What can hang from each mark
C: M X
X: C U W
V: D M
N: C X
D: L Y
F: K L
R: M Y
W: N Q U X
M: C D K L V
K: D U Y
Q: L W
L: D M R V W X
U: L M W Y
Y: D F K M

Known rows, with every way that one mark hangs from another
U{L{X} W{Q}}: [  22 -211 -338 -106 -277  -36  333   62 -389  155  -61  -74  -45  -95
 -182  257   -8  151    4 -106  202   72   94 -191 -116  -65  141  -64
   64  -61  128 -127 -113 -117 -109 -108  157 -127   48  -93  -86 -113
  -50  -71  179  115 -203  181  179  -30 -227  -98 -250   58  173  -81
  165   31   27   27  -99]
M{C{X} D K L{W{N}}}: [-237   -6  296   39 -348  337  -96   40   -4 -263  402 -100   32 -135
  -12 -176  -13   -5  -44 -266   27 -244  149   93 -133  112   52 -291
   13 -105   28  100  188  -52 -318  159   78 -268   33  204 -210  345
  -46 -163   65  172 -362 -177 -420 -119 -110  180 -300  167 -413   37
 -103   50  303  -69  288]
C{M{K L{W} V} X{U}}: [-210   91   28  -39 -213   -1  -89  -96  177   38  135   26  225    2
   17   98   97   -2  301  -95 -179   -1  223  -72  -74  176  -40 -182
 -130  -29  103  -20   63   79  -42  104  169  211   66 -101 -282 -107
   70 -119   26    1  152 -454 -208 -143  294  -61  234 -199 -219   73
  -91   31  173 -368  145]
Y{D F{L} K M{V}}: [-420 -102  415 -259  248 -213 -287   96  -61  -69 -153 -269 -284  144
 -129   79 -158 -162  116  162 -149 -111 -200   97  -75  -81  -66  -59
  -71 -370 -338  144 -134  -85 -159 -196 -209  127  -59   11  397   90
  293 -123  201   -9  118 -218  295  171  -72   64  238   74  271 -223
  131  -70 -408  327   32]
L{D R W X}: [ 144  -48   59 -105  -32  227  271 -182   71 -167  -45  258   38  -89
   27  290  164    3  -51 -173   10  428  312 -183   83 -173 -249 -150
  210  534  132 -241  112  109  301    3   46 -141  -87 -109 -307 -231
 -205  110  420  -60   54 -117  256 -143 -106   80 -494   61  126   58
  261 -161  -95  289 -170]
M{K{U Y}}: [  51  246   -3  141   84  -65   29  262   31 -257  198   27  148  -67
   76 -397  115 -239   77  -67  -47 -193 -209   10 -240   22 -235   64
  -19   37  178   45  114 -145  -51  219   -7  252  -62  -73  320  174
  -49   23  -85  -78  116 -125   91 -101  249   99   10 -144 -144   87
  -23  120  126 -195  121]
N{C{M{K L{D R}} X}}: [ -14  280  136  133  111   89  -30  -79  -85  -20    0   -7 -179 -233
   77   52   75  276   -2   89 -317   46    5  141 -118 -105  100   97
   65  125   73  -87  152   69  -95   48  -30 -119   18  -96 -145 -176
   56  -16  -84    4  -63 -171 -263   21 -156  -58  -18   -3  -58 -110
 -194  118  134 -217   85]
R{M{V} Y{F}}: [-116 -199    7 -175 -251 -118  -74 -421 -166  171 -184   45  -92  100
  -21   67   27 -168  146  204   60 -125 -317  192  392  215 -172  226
   -4 -164  -95  125 -205   21  206    6  -17 -174  263  -62  215   50
   20   76  -78   95  302   85  164  171  261   96  295 -167   41  -41
   87 -589  -47   17 -143]
Y{D K M{L{W}}}: [-225   19  254 -165  234  -96 -108   41   85 -210  141 -134  -73  131
 -178   47 -167 -129   -5  101 -139  -62  -69   16 -114 -139  131 -215
   71 -197  -29  141  -89  135 -131 -205  -36  185  -89   15  250  -28
  179 -143   16  -44   73 -107   33  -25 -101   16    9  -66   45  -25
   56   76 -292  358    2]
Y{K M{L{D R V W}}}: [-123  -94  175 -107   78   12  176 -208   51  -62   83  -21   41   72
 -141  167  -17 -177  -76   45 -162   93  109   14    7  -68  -81  -69
  211  -46  -64   65   12  118  -66 -145  -51  178 -160    6  202 -139
  101  -53  103  -92  176 -229  -16  100  -22 -114  -85 -117 -126  -10
  125   -3 -333  262  -37]
X{C{M} U{L{D}}}: [ -75   89 -255   26  -49   38  -27   11  -62  -28  -64  -52  195    1
  -21   71  -92  208   52   71  -65  173  205  -54  -38   97   71   95
 -352  109   60  -21  101 -114  281  200  -71   72 -217 -268  -84 -375
  -78  -40  -24   48  151  -74   72  -48 -204  -33  -28  -79   82  -16
 -121  242   26  317  -95]
F{K L{D{Y} M{C V}}}: [ -70 -127   14 -138  117  151  113  261  288   97  258  287 -187  -34
 -124   98   81    8 -243  -36   88  -19  -82  246 -193   30 -161  -67
 -127  124   -4 -136  109  -75  -23  -63  -29   76 -149    7 -113  184
   67  -60   -9   80 -185 -147   18 -223 -147   44    5   38  298   83
    0   23  -47  -95  240]
L{R V{D}}: [ 107  -26    5   -8  -76   27   90  -24  -10   82 -223 -186  113  -38
  151   28  105  171   93  -54   15  185  289  126  204 -108 -162  252
  194  145 -136  -19  -21  -87  162  -27  -10    7    3  198  179  -86
 -140   64   74 -182  234  -49  235  198   89 -196  -72  145 -144  -36
   77  -70 -106  160   -2]
F{K L{M}}: [  23  -15  -64 -149   98 -131  184  298  150  157  126  183 -118  -33
  -21  -26   62    3 -237   49  153   28  -89  226 -294  -29  -49  -48
  -77  219   65 -131   -5  -71 -184 -141  -93  252 -180  -20   20   32
  221  -59 -113  -35  -63 -189   87 -226   46  -12  153   38  218  192
   35  164   -8 -127  231]
R{M{K V} Y{D{L} F}}: [-256 -137  242 -138 -172 -122 -114 -364  109    6  -88   -5 -132  108
 -108  -77  -72 -135  287   87  114 -153 -323  293  249  227  -95   87
   59 -104  -48  165 -104  -49  127  -35   39 -116  288  -38  238  181
  -41  -26   82   95  184   72  150  -27  130  192  216 -149  150  -26
   34 -579  -95  197  105]
V{D{L} M{C}}: [  64  128  -78 -182   71   78 -227 -123  -11  306  268 -185   -6  -73
   33 -221 -141  208   27  -23   62  -58   73   21   53   62   62  -40
  167  145  -95    8   57 -218  159  -86   26  213  -28  259   40   95
 -119 -156 -162   -7  -80  308  278  204 -217  131  -12  227  -45 -171
 -170 -171  221  134   53]
N{C X{U W}}: [ 196  276   41  384  221 -147 -112   28   22 -113 -263 -126  -63   27
  205 -139  -23  168 -135  -89  -96   29  123   10 -170   84  220  306
  -13  -66  -46  -20  162  163   36  145 -200  -67  -11  -35   -5 -105
 -112  148  -41  -83 -307  190 -340   -8 -127  188  284  187   87 -108
 -278  275 -104  -54  -31]
L{D{Y} M{C} W{N}}: [ 152 -258 -109 -146   -1  414   71 -558  332 -210  173  502   61    6
 -115  -34  154  -97 -246  -75  -96  124 -107  -94   55   57   43 -272
  -18  168   89 -105  -30  214  542  136  -80 -272 -110 -112 -234  175
 -208   66  189   53  -80  207  125 -138   26   -5 -521   68   23   51
   29   -3  -33   68 -155]
C{X{W{N}}}: [  69  122  -16  233  111 -166 -154  -27 -182  -25  -15 -168  -87  -88
  202   64   14   11   23 -206 -147   28 -117 -106  -56 -161  199   87
 -132  -27  101  128 -207   56  -23    6   75  118  110 -101  -83  -28
   33  114  -62  -83  150   21    7  -47  298  -47   -8   24 -114  147
 -159   61  143 -346  -84]
Y{F{L} M}: [-118   49  134 -162   66 -232  -58 -171 -203  111 -110 -175 -276  -36
  -12   -7  -74  -34  -54  190  -60  -65 -107   64  -84  -96 -120    6
 -121 -303 -226    9 -151  -35 -110    5 -203  -23 -175  -45  223  -20
  240  -39    3  -50    2 -148  322  196  -17   58  243    7  130 -111
   70  -41 -192  167  -86]
Q{L{R V}}: [ 151 -264 -149   79  120  110  199 -168  -31  186 -320 -161  -81  -77
  136  117   64  123   83   12   45  237    2   93  176  -43   19  309
  106  136   -4   44  -33  -26 -140 -139  -80  -93    8  140   34 -117
  -22  -20   26 -117  115  -79   88   68  -88 -237  -95   60 -133  -56
   71  -74  -31   75   70]
D{L{R{M} V}}: [  92   40   46  123   99  -13  182 -230  184  182 -134  -61  -54   -7
   46    2   -1  113  117   16  182  160  211  228  153   48  -19  228
   84   19   29  112  -12   16  -47  -26    6   12  142   89  -48 -122
  -87   39   43 -163  134  -47  136  158   34 -192  -21  -30 -113   98
   49 -277 -169  170  100]
L{M{C} W{U} X}: [  74 -265  -83 -303 -199  144  118 -166    8   15  202  548  213  116
  -77   85   71 -250 -102  -61  131  172  352 -420   -2  103 -152 -234
  163  406  271 -255  169  276  316  107  -57 -264 -179 -194 -354  -41
 -242   36    7   83  -70 -100 -137 -205  -10  -25 -197   55   43  103
  158  -65 -116   71 -305]
U{W{N Q{L} X}}: [ 144 -127 -191   10 -183 -156  212 -172  -70   34 -348 -160  -19   21
  -25   65  114  -42  -24 -152   71   52 -361 -143 -110  -17  381 -130
  -96 -414  -57  -23 -352    5 -243  -59  122  -29  155   59  145   64
   30 -158   76   47 -312  188   45    4   57  -11 -132  114  -55 -109
  -19  201  164 -405   42]
V{D{L{R X{U}} Y} M}: [ 128   81 -115 -125  150  -51  -83 -302  412  287  276 -143    9 -102
   26 -178 -130  122  142    6  110   82  212   65   58   -7  -33  -27
  137  152 -165 -132  121 -134  380  -44  207  181   99   28   91  -35
 -194 -247  -12 -117   26  232  281   61 -171  195   25  176  238  -44
  -68 -223   85  189  -10]
W{N{C{M{D} X{U{Y}}}}}: [ 117   81  126  155  193  -81 -168   53   23  -22 -224  -11 -108  -92
  186   63   49   71  -84  142 -245  -29 -291  112  -18  -90  214   50
 -218  -82  -70    6 -111   38   70  165  -41 -168  163  -41   13  -37
  144   10 -106  -19    2  165  -49  172  140   -7  -87  112 -152  -72
 -187  242  183 -327  -21]
C{M{D K L{W{X}} V}}: [-163   80  108 -135 -296  265 -155  -62  137  -33  278   -4  198   45
  -26  -42  -22 -151  183   30  -87  -74  135   95   97  173  -35 -340
    4 -233  -31  -65   46  -48  -97  -66   52   14   61  243 -174  112
   85  -75   42   53 -232 -306 -287   -4  187   -1   56 -104 -315  -90
   46   53  214 -147  306]
F{L{D W{N U{M}}}}: [ 102   12 -222   94  -76  123  100  179   20   39 -173  261  -61   72
 -116   85   91   66 -257   70   78   91  -23 -111   18  -97  -63  -82
   12  323 -103  -13   30   66  -50   45   19   35 -181  104 -110  -55
  138   57   24  -77   11   64  173  -52  -49   33   89   36  158   50
  185  153  -28 -133 -187]
Y{D F{L{V}} K}: [-248   17   68 -115  346 -118 -225   93  -48 -112 -288 -229 -211   77
  -63   10  -54  -63  161   53 -119  -65  -41  171 -183 -135   53  228
   15   65 -213  158 -154 -220 -143 -179 -216  142  -57 -117  423   31
  150 -207  260  -77  253 -164  339   26  -87  -50   99  227  298 -102
  198  -56 -252  362  108]
M{K{D} L}: [ -48  267   29   78  -62   73   68  114  -41  -39  185 -116   31    2
   16 -334   46  -17   54   32   10 -185 -135  164 -133  -54  -70 -100
  105   24   94   -1  171 -136 -282   16   88   24  -40  105  131  209
    7    4 -212   50 -181 -113 -212 -130   18    8   -8 -182 -206  157
    6   59  213  -98  293]
F{L{M R}}: [  75 -134  -72  -94  -59   43  163  114  104  154  -48  -12  -52  -67
   58  -80   76  212 -162  110  171  134  133  109  -20  -86  -82  -22
  -83  140  -91  -68   38  155  -74  -86  -16  -43  -34   93  -69 -129
  170   89  -20  -77  111 -170  129  -21  -58  -85  180   54  152   83
  129   76   -5   65   -8]
Q{W{N{C} U{L} X}}: [ 270  -60  -60  227 -266 -151 -105   68  -22   70 -424  -97  -69  -56
  -85   87  -15   83    2   94  102    7 -143 -201  -27  -52  139  -65
   78  142  -66 -114   53   58 -343  -16   43  -57   23  238  106 -155
  -10 -267  104 -129 -357   70 -308   65 -130   22  105  -95  -14 -201
 -113  209   74 -448 -221]
V{D{Y} M{L{X}}}: [  78   32 -225 -204    8   72 -145 -227  102  312  392 -140    3  -45
  -40 -109 -139   38   46   48    2 -128  160   56   56   -7  -34 -109
  158   23 -185 -158   46  -71  308 -152  225   94   81  152  188   73
 -159 -255 -178   -6 -108  220   68   -2 -165  209   79  157  143  -51
  -19 -170  180   65  -54]
C{X{U{L M} W{N}}}: [  15  -10 -138  277  -40 -277 -135  110  -41  -15  -61 -143   30  -15
  109  148  -59  132  101 -111  -44   70   45 -153   -1  -47  126   27
 -220    5   91  120  -64    9   89   76   39  149  -17 -157 -163 -159
   93  153   24  -23  235  112    7  -98  191   29   21  -96  117  132
 -139  164   61 -178 -159]
X{C W{U{M}}}: [  45  176 -106  298 -119  -70  -41  -56 -339 -138   73   13  149  112
  -25 -148 -164  -50 -214   -8  -10    1  156 -310  111   34  208  203
   58 -111   22  197   53   24  140  -11 -237   74 -281 -163  -31  -75
  -99  271 -223  -37  -22   28 -281  -51  -43  -45  110 -111   78   76
 -290  239  -85  102 -261]
W{U{M{D}} X{C}}: [ -60  287  -55  147 -206 -142 -219  311 -187 -123  -95  -54  184  199
   18   85  -97 -156   33   97   56    4   -1 -186  199  -24  -30  -58
 -166 -160  -58  -56   83  -44  -41   95   -7 -102 -112   86   37 -135
  -23   14 -179   96 -195  -30 -467    4  -20  117  218  -43   -7    7
  -18  180  -17  -82 -185]
N{X{C{M{K L}} W}}: [   6  244   49  200   23  -57  -61 -220 -135 -130   40 -161   92   39
   65 -152 -103   53  -49 -219 -106  -39  180  -41 -185   87  271   72
  -48 -223  -18   37  -15  179   17 -123  -89  124   74   38  -77  -43
 -123  114  -13  -73 -257  -43 -406 -202  -39   87  255  120 -115  -50
 -238  278   96  -49  113]
W{N{X{C}} Q U{L{V}}}: [   3 -195  -38  239 -273  -52  267   39 -118  131 -607  -20  -20  204
  -92   76  -76    7   17  -57  146   83 -245 -211  -43   71   59   58
 -242 -205 -154 -121  -34   71 -245  284  133  -93  228  117  215  -53
 -256  -10 -122   72 -284  253 -351   54 -103 -168   59  250 -107  -27
   36  334 -204 -534 -307]
R{M{L{X} V}}: [-108  -81    7  -97 -277   55    0  -70 -190  273   69   37  -17  203
  -37  191   -6 -129   53  146  147  -88   89  154  205  235 -162  -39
  -53 -291    5   35  -27  192   18  -53   57 -141  181  219  -42   10
  -60   63 -219   95  -85 -103 -189   21  104   81  150 -154 -115   75
  141 -320  -66  -96  -55]
M{C{X{W}} D{L} V}: [-247  -83  333  124  -27  294 -445  257  -64    5  258 -236 -116  -56
  177   23 -147   44  105 -242   73 -104  162   26  241  133   18   20
 -138 -374  -57  215  143 -135 -165   74   76 -263  216  266 -422  308
  -65  101  -19  172 -228   -9 -166  218  -54   59  -75  184 -282 -105
 -182 -245  131    8  211]
C{M{L{D} V} X}: [-187   80    5  -48   -6  149 -247  -43  -55  171   60  -24  -57  -32
   70  355   34  122  235   21 -291   40   33    1  122  -43  -46 -109
 -230 -135   46  -37  -46  118   18  -75  216   34  228   71 -329 -138
  123   18 -104   76  118 -285  -89   -4  142 -124  177 -105 -174  -44
  -39  -75  223 -370   70]
F{K{D Y} L{M{V} W}}: [  50 -303  -18 -187  167  -10  116  573  320   -5  182  506  -54   44
 -116 -248   32  -93 -230  -97  173  -21  -83  -42 -156  111 -227 -116
   52  360    5 -192  107  -22  -11  -50   99  393 -213  -70   11  322
  139   16    9   43   68  -18  148 -175  124   69   40  -21  189  118
  152  182   73 -206  195]
D{L{R{Y} V W}}: [ 191 -128   -7   79   79   32  308 -296  290   57 -162   42   36  -99
   -3  -98   31   72  109 -131  183  175  259   36  193  -12   18  213
  280  298   33   65  -11    7  -81  -49   93   18  179  -68 -116 -118
 -108   19  247 -205  270   18  228  138   48 -235  -69    7  -66  110
   69 -331 -131  255   42]
W{N{C X} U{Y{D M}}}: [ 143   62  351  252  204 -174  -70  291   55  -73 -413   50 -190  140
   26  158  -93   13 -200  176 -119 -145 -400  -44   -1 -144   89   60
 -163  -92 -170  -46   22  260   27  149  -28 -292  195  153  208   16
   70   43 -132  -24 -296  299 -376  129 -146   78  243  117  -18 -179
 -196  322 -104 -310 -184]
F{K{Y{D M{V}}} L}: [ -72  -55  158  -60  313 -174   32  705  229  -20  172  114 -269    0
 -131  -14  -88  -28 -182  -31  104 -141 -158  158 -237  -71 -120  -39
 -170  -36  -64  -39  -29  -44 -254  -92   61  394 -105   50  202  177
  234 -100  -13  -33  -47 -112  180 -110  -57  117  172    1  252   62
    7  194  -54 -113  201]
K{U{M} Y{D{L{V}} F}}: [ -12  -30   60  124  321 -183 -279  322  262 -313 -118  114  -65   59
  -16 -257 -127  -76  248  104  -41 -175  -49  -85   33   49 -330  131
 -141 -218  -48  116   71  -88  264  126  -96  147   27 -102  302  169
   46  135   63    6  319  147  456   28   38  200   76  -44  344 -147
   49    0  -90  214  -42]
K{D{L} U{M}}: [  94  278  -15  191  262 -231 -199  370   98  -72  -84  105    6   15
  125 -308   10   78  167  209   21  -28 -188  -48   17  -41 -311   55
   45   -1   79   68  206 -218  122  145   47  146  -53  -34  -10  106
  115  257 -391   34  219  260  273   49  119  124  146 -216  119  -42
   47   10   99  -45   30]
L{X{C W{U{Y}}}}: [  65    4  -11   97   41  -97    8  132 -304  -13  135   42  100   41
   57   98 -135 -213  -87 -159   12   19  273 -303  -50  -62   64  156
   36  127  108  -38   40   65  145  -22   15  -79  -62 -264  -78 -101
 -230   89  -95    6  -22  -19 -230 -166  -96   38  -31    7  111   93
  -91   41  -21  143 -192]
R{M{C L{D}}}: [ -85   78  -48  -42 -200  207  -39 -146 -153  106  169   63  -97   92
  -95  139   -5   93  -90  127   65 -108   34  203   75  171  -69   16
 -114 -168   83  130    4  160   71   72  -43 -168  -34  170  -73   19
  -78   11 -261  149 -113   -2 -141  -14 -185  113  -27 -135 -104  -10
    6 -213   48   63  -24]
U{M{K} Y}: [  38  101    2   52   67 -146   -5  240 -246 -122  130   59  206   -3
   13   95   61  -77 -109  144 -104 -259 -207   65   89  -66    3   13
  175   39   85  112  -80 -105   74 -203 -165  -15 -121   42  -13  120
  170  202   46   13  134  232  -63  -41  137    2  -68 -274  -34   17
  -62   19   87  133  102]
W{N{C{M{D}}} Q X}: [  87   11  165   64  -67 -119  -51   16  116  -22 -384 -124  -83   19
   96  -49   -7  -97   94  -28 -121   61 -433   -9 -150   10  277 -208
 -266 -460 -177 -229 -262   42 -314  220  129  -73  248   52  175   34
  -93 -133 -104  132 -366  256 -309  130   63   45 -180  206  -90 -171
  -41  328   84 -607  -20]

Rows
[  45 -139  -67  -27 -170  316  155  -34 -123   20  131   29   86    0
 -129  -15   33   68  -67 -155   67 -194  447  -35   16  138    1   70
  157  -26   38   89   28   87 -210   17  -53 -158  -54  130 -153  101
 -163  -52   -7   43 -117 -113 -214   82 -186 -176 -138   23 -261    9
   -5 -128    0  134    6] => M{C L{V W}}
[ -22 -353   -7  -37  224  -61  -37  619 -176  -31  177 -182  -14  -62
 -102  342 -313  -15  139 -139   28 -131  127  -89 -124 -192   81  110
   43  422  121   10  -50 -113    7 -324  128   26   86 -183   12  -81
    3  -77  302   57  243  237  -69 -152 -356  -36 -213  -57  326 -128
  125  -21   12  478   72] => U{L{X{W}} Y{D K}}
[  17 -180 -176  -87  -89  157  136  100  -39  126  -16   93   77    7
  -90  -52   32   -2 -156 -192  108   24  274  -19  -70  189  -27  -14
  252  212 -159  -45  -77  -87 -140  -32  108  218 -225  129   90   97
  -40 -159   95  -32   -4   20  128   12   76  -28   53  158  -74   47
  222    1 -115   10  -37] => F{L{V{M{D K}} W{Q}}}
[  24  -95 -268   60   89  169  132    1  -92   86  -36  -28 -152  -96
 -123  272  -47   95  114  -32  -11   48   34  191   41  -91 -152  207
  -27  252   55  -90  -11 -305  107  -29  -15  -50  -79  -56   81  -63
 -114  -61  244   -2   26   83  174   22 -156 -180 -272  -20  144  -15
  171 -130 -146  212   26] => U{L{D{Y{F{K}}} V}}
[ 126    5 -169 -148  -64  170  111 -266  -77  185  144  -20   59   11
  -70  -65  -44   16 -102   43   14  -54   40  -59   76  152   32 -182
  152   11  -20  -49  -84   -6   -9 -131   10  200  -73  150   86  -15
   -7  -88  -67   43 -128   70   27  102   20    2  -19  -34 -124   69
    0 -118   60  -22 -123] => V{M{L{W{Q}}}}
[-123  151   91   34 -152   28  -63   79 -323  -73  142   40  141   77
  -42  -24  159  -38  -34  125  -35 -203 -118   52  183   95  -68 -107
  152 -294   49  152   50 -126  -84  -79 -298  -70 -113  248 -166  204
   66  298  -20   67 -137   25 -110   96  146  -32 -103 -173 -153  -11
  -91  -50  -19  -90   28] => U{M{C K V}}
[  34  -70 -262  -51  132  194  -16   37  169  119   90  149 -123  -22
  -16   13   62   85 -192   73   27   74  -16  131  -48  -97  -53  -21
 -144  157  -60  -93   33  101  137  -27   92  -95  -90    2  -66   -5
   53    6  -64   -4   25   21  176 -155  -98   13  109   54  254   92
  150   22  -20   78  -18] => F{L{D{Y} M}}
[  -5  251    3   58  407 -111  -41   83   14  -21  -41 -109  -41  -10
   88 -200   58  -66   90  111  -51   68 -255   89  -77 -203   54  180
  123  182   62  127   42 -193 -188  -58  -12  244   31 -118  144  -11
  102    2 -105 -105  259    1  132  128   67 -153  -61  -34  -83   59
   82  -27   32   11  154] => Y{K{D{L{R}}}}
[ -17   68 -142  107   -9  -65  -16  125  -31  -24 -129 -129   15 -121
  137  232   73  225  151 -143  -19  207  116  -85  -26 -104  -80   81
 -218  317  150  -20   41  -31   51  189  147   55  -19 -180 -184 -291
   -1  -30  135  -23  291 -108  151  -56   53  -17  -34  -27    8  132
   22  -32   32  -21 -120] => C{X{U{L{D R W}}}}
[  -4  -96    1  -81   19  -75   26 -160   12   57   40  -42  -97  -34
  -18   73  -51  -55  -33  133  -62  -66 -271   76  213 -153  -54   19
  -13  -69   -1   19  -88  108   26  -45  185 -128  147  -49  151  -80
  103   57 -183   50  175  127  125   47    6   42  186 -171   29   45
  -15 -234   13  153 -121] => R{Y{M{L{D}}}}
[ 110 -218   95 -110 -181   63  326 -239  215 -228 -248   48   36 -118
  -48 -104   85  136   26 -105  131  219  -41 -140  137  -71   10  -10
  194  175   -7  -34 -134  112  -42   52  121  -31  122 -153   -4  -84
 -111   29  239  -34  243   84  239   14  -22  -84 -181   17  105   27
   93 -172 -100  153 -186] => L{R{Y{D}} W{Q}}
[  75   53  -31  159 -192  -57  177  -49   30  105 -444   77  -47  184
    3  -48   72 -172  -41  172   73   68 -547 -193  -12  -71   48  -49
 -238 -271  -52  -35 -121   33 -261  367   66  -54  132   39  241   41
  -86   13 -346   31 -185  154  -82  117  146 -176   -4   56 -118  105
   -5  241  -92 -682 -300] => W{N Q U}
[-117  248   -8  -87  329 -177 -187 -158 -238  -79 -199 -140 -118   17
   93 -199   74 -204  153  185 -201  -39 -378   60 -110 -160  -37  242
   69   72  -55  101  -77 -341  -70  -14 -257  148  -89 -259  369   84
  133  -44    7  -29  258  -63  271  180  140  -78  -42   31   13  -60
  133  -81   -7   63   89] => Y{F K{D}}
[  52 -265    5 -189  -15   40  -65 -138  -38   49  354  218   97   48
   72   37  -54 -179  -69 -139   29   99  299 -211  -61   54   18 -154
   31   59  233 -143   51  221  338  -78  -93 -201  -90 -152 -283   40
 -205  194  -57  117  -97   11 -114 -243  -13   36 -241   46  136   76
  -21  -17   -9  178 -102] => L{M{C} X{W}}
[-245  148  229   21 -276  388 -130  146  -47 -170  477 -224   20  -82
    7 -240  -60    0  -50  -48   75 -304  115  276  -83   88  -24 -176
  -20 -268   25  112  273 -172 -338  107  -47 -329  -42  311  -64  337
  -35 -102 -122  200 -486 -186 -407  -51 -260  151 -191   79 -344   -4
 -109   25  259  157  390] => M{C D K L}
[ -68   28 -113  -24   89  -48  -74  201  -85  -65   63 -109  110  -18
   62  -85   -1 -177  106  132  -38   -5 -126   50 -146  -35 -133   96
  -24  116   98   81   93 -209  -55    3 -101  168  -22  -85  228  -95
  124  -35 -105  -28  283  -91   78   35   91  -49   27   -5  -12  -32
  144   63  -41   70   37] => Y{K{U{L{M{D}}}}}
[ 135   -5 -205   -9   -9 -177   53  142 -355  -95   24  110  168   -6
  -93  299  103   94 -289  150  -65 -242  -82  -84  195  -87  203   41
  209 -170   24  184 -229  -23  272 -351 -142 -124 -102   16  -96   67
  317  204  143   30   68  345  166   76   64  -16  -23 -225   79 -121
 -102   41  151  209    4] => U{M W Y}
[ -74  170    2  -24   10  -17  -90 -139   33  114   74 -107  -68 -171
   84  219   29  255  210   66 -221   81  136   35  -20 -150   44  -45
 -196  -54   87  -23  -75  175  -57  -65  168   74  202  -59 -282 -279
  180  -47 -108  -34  213 -345 -104  -32   73 -165  170  -92 -127   -1
  -78   30  276 -301   57] => C{M{L{R}} X}
[  79   11   88 -110  -54 -272  107  196 -184 -136  166 -138  171  -53
  -72  237   14 -135 -131 -187  -74 -261  -93  -85 -121  -68  162 -108
   73 -202   21    8 -271    7   42 -211  121    3  -62  -35  159   82
  165 -146  230   22 -123   66  -83    9   62   90   52 -220 -101 -155
 -114   68  141  104  181] => U{W{X} Y{M{K}}}
[ 193    5   11   66   62    7  279 -294  287   15  -79  -10  -32 -158
   16 -201   16  114   69  -33  216  158   71   14  125  -94   69  105
  174  257   73   65   15   25 -167  -28   69    4  214  -97 -189 -137
  -16   30  179 -185  196   23  235  107  -33 -134  -44  -22   10  108
    8 -285    3  195   50] => D{L{R{Y} W}}
[ 122  375   14  187  283 -128 -154  -48   80  -24 -316  -10  -53    0
  171  -10   71  235  -29  127 -218   66   36  117 -169   63  168  210
 -119  -69  -33 -126  122  176   88  169 -171  -78   63  -20  -71 -234
    1   24  -99  -72 -236   75 -257   54  -95   99  337  174  -11 -200
 -199  289   -7 -177    7] => N{C{M} X{U}}
[-177 -278  185 -260 -330  357 -127 -151  -19 -188  324  255  262   18
   51 -131  110 -176  -64 -219   21   24  142 -107  117  291  -86 -332
  146   79  119  -49  131   39  187   64  -87 -217 -126  109 -324  309
 -113   78  177  153 -123 -138 -145  -73  262   32 -272   98 -350   46
   28  -91   14   50   95] => L{M{C{X} D K V} W}
[  62 -463  130 -287 -416  246  358 -393  194  -35 -157  241  236   52
   15 -120  163  -23  -49  -43  165  330   99 -218  230  207 -141 -263
  150  -23  -15 -174   -5  238  126   21  -78  -96    6   37 -199   14
 -142  217  228   32   59 -115   64   70  203 -209 -245    4  -83   59
  142  -82 -244   -6 -155] => L{M{V} R W{Q}}
[ -88  273 -107  136  -67 -206   -5  -13 -163 -205  -59  -41  333  108
   54 -182   68   -6  -95   86  -17    8   81  -27  -18  146  102   87
 -119 -139   31  129  103 -110  162  180 -263   71 -302 -198   59 -142
  -53  113  -99    0   83  -45  -31  -91   77   91   19 -110    2  186
 -212  223  -99  263  -98] => X{C U{M{K}}}
[ 169  103 -201  116  318  -45  145 -333  508   29  210  142  -18  -86
  -60 -152   -5 -148  139 -102  186   51  264  -20 -126  -28  108   92
   28   70  116  -37   62   37   44  151  190  -59  169 -371 -242  -36
 -251 -220  132 -187    9   57  106 -120  -50   -5  -89    5  217  216
   48 -269 -118  157   -2] => D{L{W X{U}} Y}
